Below are the code and all the weights of a small trained network. Each question names an input and a class and asks about switching units off, where a switched-off unit gives its printed mean instead of its output.

import numpy as np


def w(rows, s, z=0):
    codes = np.array(rows[::2]) - 128.0
    scale = np.full(codes.shape[1], s)
    scale[-1] = z or s
    return codes * scale


def norm(h):
    return h / np.sqrt((h * h).mean(-1, keepdims=True) + 1e-5)


def f(y):
    return y / 2 * (1 + np.tanh(0.7978845608 * (y + 0.044715 * y**3)))


def log_softmax(a):
    a = a - a.max(-1, keepdims=True)
    return a - np.log(np.exp(a).sum(-1, keepdims=True))


def net(x, mask):
    res = np.array(x, float).reshape(1, 8) / 4 @ E
    u = 0
    for l in range(4):
        y = f(norm(res) @ A[l][:, :-1].T + A[l][:, -1])
        res = res + np.where(mask[u : u + 5], y, B[l][:, -1]) @ B[l][:, :-1]
        u += 5
    return log_softmax(norm(res)[-1] @ U[:, :-1].T + U[:, -1])


A, B = {}, {}
E = w([
[16,153,161,122,81,73],'x0',
[128,165,135,120,136,101],'x1',
[130,133,123,120,126,129],'x2',
[129,128,131,131,130,124],'x3',
[133,126,3,147,137,79],'x4',
[129,142,108,98,112,141],'x5',
[118,40,131,4,146,33],'x6',
[125,111,159,177,157,105],'x7',
],0.0047)
A[0] = w([
[176,173,245,79,113,155,155],'L0N1',
[130,61,81,108,191,196,82],'L0N2',
[63,44,203,117,73,254,41],'L0N3',
[108,186,118,204,128,229,136],'L0N4',
[109,159,174,113,182,86,5],'L0N5',
],0.0052,0.0012)
B[0] = w([
[138,116,46,148,237,117,203],'L0N1',
[46,72,88,143,160,112,158],'L0N2',
[116,201,148,114,172,121,189],'L0N3',
[182,119,148,71,71,2,254],'L0N4',
[181,197,81,118,149,139,120],'L0N5',
],0.0065,0.0028)
A[1] = w([
[156,145,120,198,101,202,77],'L1N1',
[130,134,221,99,164,236,254],'L1N2',
[34,178,153,146,90,91,68],'L1N3',
[196,153,127,65,83,51,166],'L1N4',
[101,86,1,182,95,122,36],'L1N5',
],0.0066,0.00086)
B[1] = w([
[89,92,155,90,1,104,142],'L1N1',
[108,215,24,145,187,86,188],'L1N2',
[46,33,74,130,74,190,222],'L1N3',
[164,127,211,206,176,226,252],'L1N4',
[77,206,120,159,185,61,255],'L1N5',
],0.0056,0.0028)
A[2] = w([
[37,133,128,206,138,103,254],'L2N1',
[173,162,120,154,166,138,206],'L2N2',
[158,26,159,18,207,119,162],'L2N3',
[51,164,46,86,155,193,192],'L2N4',
[255,65,41,207,196,181,56],'L2N5',
],0.0054,0.00083)
B[2] = w([
[185,69,97,17,196,143,238],'L2N1',
[84,37,65,69,252,84,188],'L2N2',
[219,167,78,167,6,88,249],'L2N3',
[116,78,146,205,165,171,199],'L2N4',
[12,37,89,156,19,253,251],'L2N5',
],0.0046,0.003)
A[3] = w([
[75,85,137,115,99,139,148],'L3N1',
[182,92,102,111,109,2,255],'L3N2',
[82,164,38,144,191,100,130],'L3N3',
[168,186,207,208,71,142,141],'L3N4',
[99,40,120,155,139,185,149],'L3N5',
],0.007,0.0034)
B[3] = w([
[137,62,143,150,96,177,168],'L3N1',
[170,186,156,149,99,153,255],'L3N2',
[153,164,168,117,196,158,240],'L3N3',
[235,145,141,104,55,150,169],'L3N4',
[77,138,254,43,159,148,208],'L3N5',
],0.0082,0.005)
U = w([
[196,126,124,102,2,88,211],'0',
[96,190,101,121,217,134,36],'1',
[122,130,199,82,133,181,222],'2',
[38,13,136,82,90,180,12],'3',
],0.0084,0.0012)

Each question gives the input, the list of numbers given to net, and the class t.
The units are the neurons (one row each of A and B). Each row of codes is followed by its name. A weight is (code - 128) times the scale printed after its matrix; where a second scale follows, it is the last column's (A, B and U).
mask holds one flag per neuron, layer by layer. A switched-off neuron (its flag False) gives its mean, the last column of its row in B, instead of its output. The means were averaged over made-up inputs and are rounded, as every weight is.
A unit's drop is (log p(t) with every unit on - log p(t) with that unit switched off) / (log p(t) with every unit on - log p(t) with every unit switched off).
The circuit of an input: a set's keep is (log p(t) with only the set's units on - log p(t) with every unit switched off) / (log p(t) with every unit on - log p(t) with every unit switched off). Starting from the 12 units with the biggest drops (on a tie, the unit counted first), units are removed one at a time, each time the one whose removal leaves the highest keep (on an exact tie, the one counted first), for as long as the keep stays at least 0.8.
units of the circuit, in order: the units of the circuit, biggest drop first
most important unit: the unit with the biggest drop
top k neurons: the k neurons with the biggest drops, biggest first
top k neurons in layer l: the k neurons of layer l with the biggest drops, biggest first
drop when u is switched off: that unit's drop, to one decimal
input [8,-6,3,-7,-2,1,-3,5], class 3: units of the circuit, in order	L1N3
input [4,-4,-7,-6,-7,3,-8,5], class 0: units of the circuit, in order	L0N4; L3N4
input [-5,-3,0,-5,-2,6,2,-3], class 3: top 2 neurons	L2N5; L3N2
input [4,-4,-4,3,2,3,-4,-7], class 0: top 2 neurons in layer 3	L3N4; L3N3
input [-6,4,-4,6,-5,7,-2,-3], class 3: top 4 neurons	L2N5; L0N1; L1N5; L3N2
input [-4,0,0,3,-7,2,-5,-3], class 1: top 2 neurons	L1N2; L0N1
input [-8,4,8,-1,5,7,-6,-4], class 3: units of the circuit, in order	L2N5; L3N2
input [-3,-1,3,0,-5,-7,-4,5], class 1: top 2 neurons in layer 0	L0N3; L0N1
input [-2,-5,8,6,5,8,3,-5], class 1: top 3 neurons in layer 1	L1N5; L1N3; L1N4
input [2,0,4,1,-8,7,-4,6], class 1: units of the circuit, in order	L0N1; L1N2
input [-6,-5,3,4,-6,8,4,2], class 1: units of the circuit, in order	L1N2; L0N4
input [-3,-3,3,2,8,-3,6,-5], class 1: top 2 neurons in layer 3	L3N4; L3N3
input [-6,6,8,3,4,6,-6,6], class 0: units of the circuit, in order	L0N1; L1N1; L3N4
input [5,7,6,-8,5,-5,5,-7], class 2: most important unit	L0N4
input [-7,-2,-3,3,-2,5,-6,7], class 3: top 3 neurons	L2N5; L2N3; L1N5
input [0,0,-2,-2,-2,-1,0,-6], class 1: top 3 neurons	L0N3; L1N3; L1N4
input [2,0,-8,-2,-3,7,-7,-4], class 0: top 2 neurons	L0N4; L3N4
input [4,1,-7,8,5,7,-7,-7], class 0: top 2 neurons	L0N1; L0N4
input [6,-3,-4,1,-6,8,-8,-6], class 0: top 2 neurons	L0N4; L3N4
input [-8,-1,-2,-7,7,-4,0,1], class 3: units of the circuit, in order	L2N5
input [-5,-1,3,6,1,-6,0,-6], class 3: top 2 neurons	L2N5; L1N2
input [6,-3,-4,3,2,6,8,-5], class 0: top 2 neurons	L2N3; L2N5
input [-8,-5,4,6,-1,5,-7,3], class 3: top 3 neurons in layer 3	L3N2; L3N5; L3N3
input [7,-3,0,7,2,-6,-6,-6], class 3: top 3 neurons in layer 3	L3N2; L3N1; L3N3
input [1,-2,-4,2,-4,-4,6,-5], class 0: top 2 neurons	L2N3; L1N5
input [-6,-2,4,-5,1,1,-3,-4], class 3: drop when L3N5 is switched off	0.0
input [1,7,7,-8,-5,7,-7,-6], class 0: drop when L3N4 is switched off	0.4
input [-5,0,-6,5,-1,3,1,8], class 3: drop when L1N5 is switched off	0.1
input [-2,3,6,-3,-7,-5,-1,-6], class 1: drop when L0N3 is switched off	0.1
input [3,-3,0,-1,-5,-5,3,-7], class 1: top neuron	L0N4
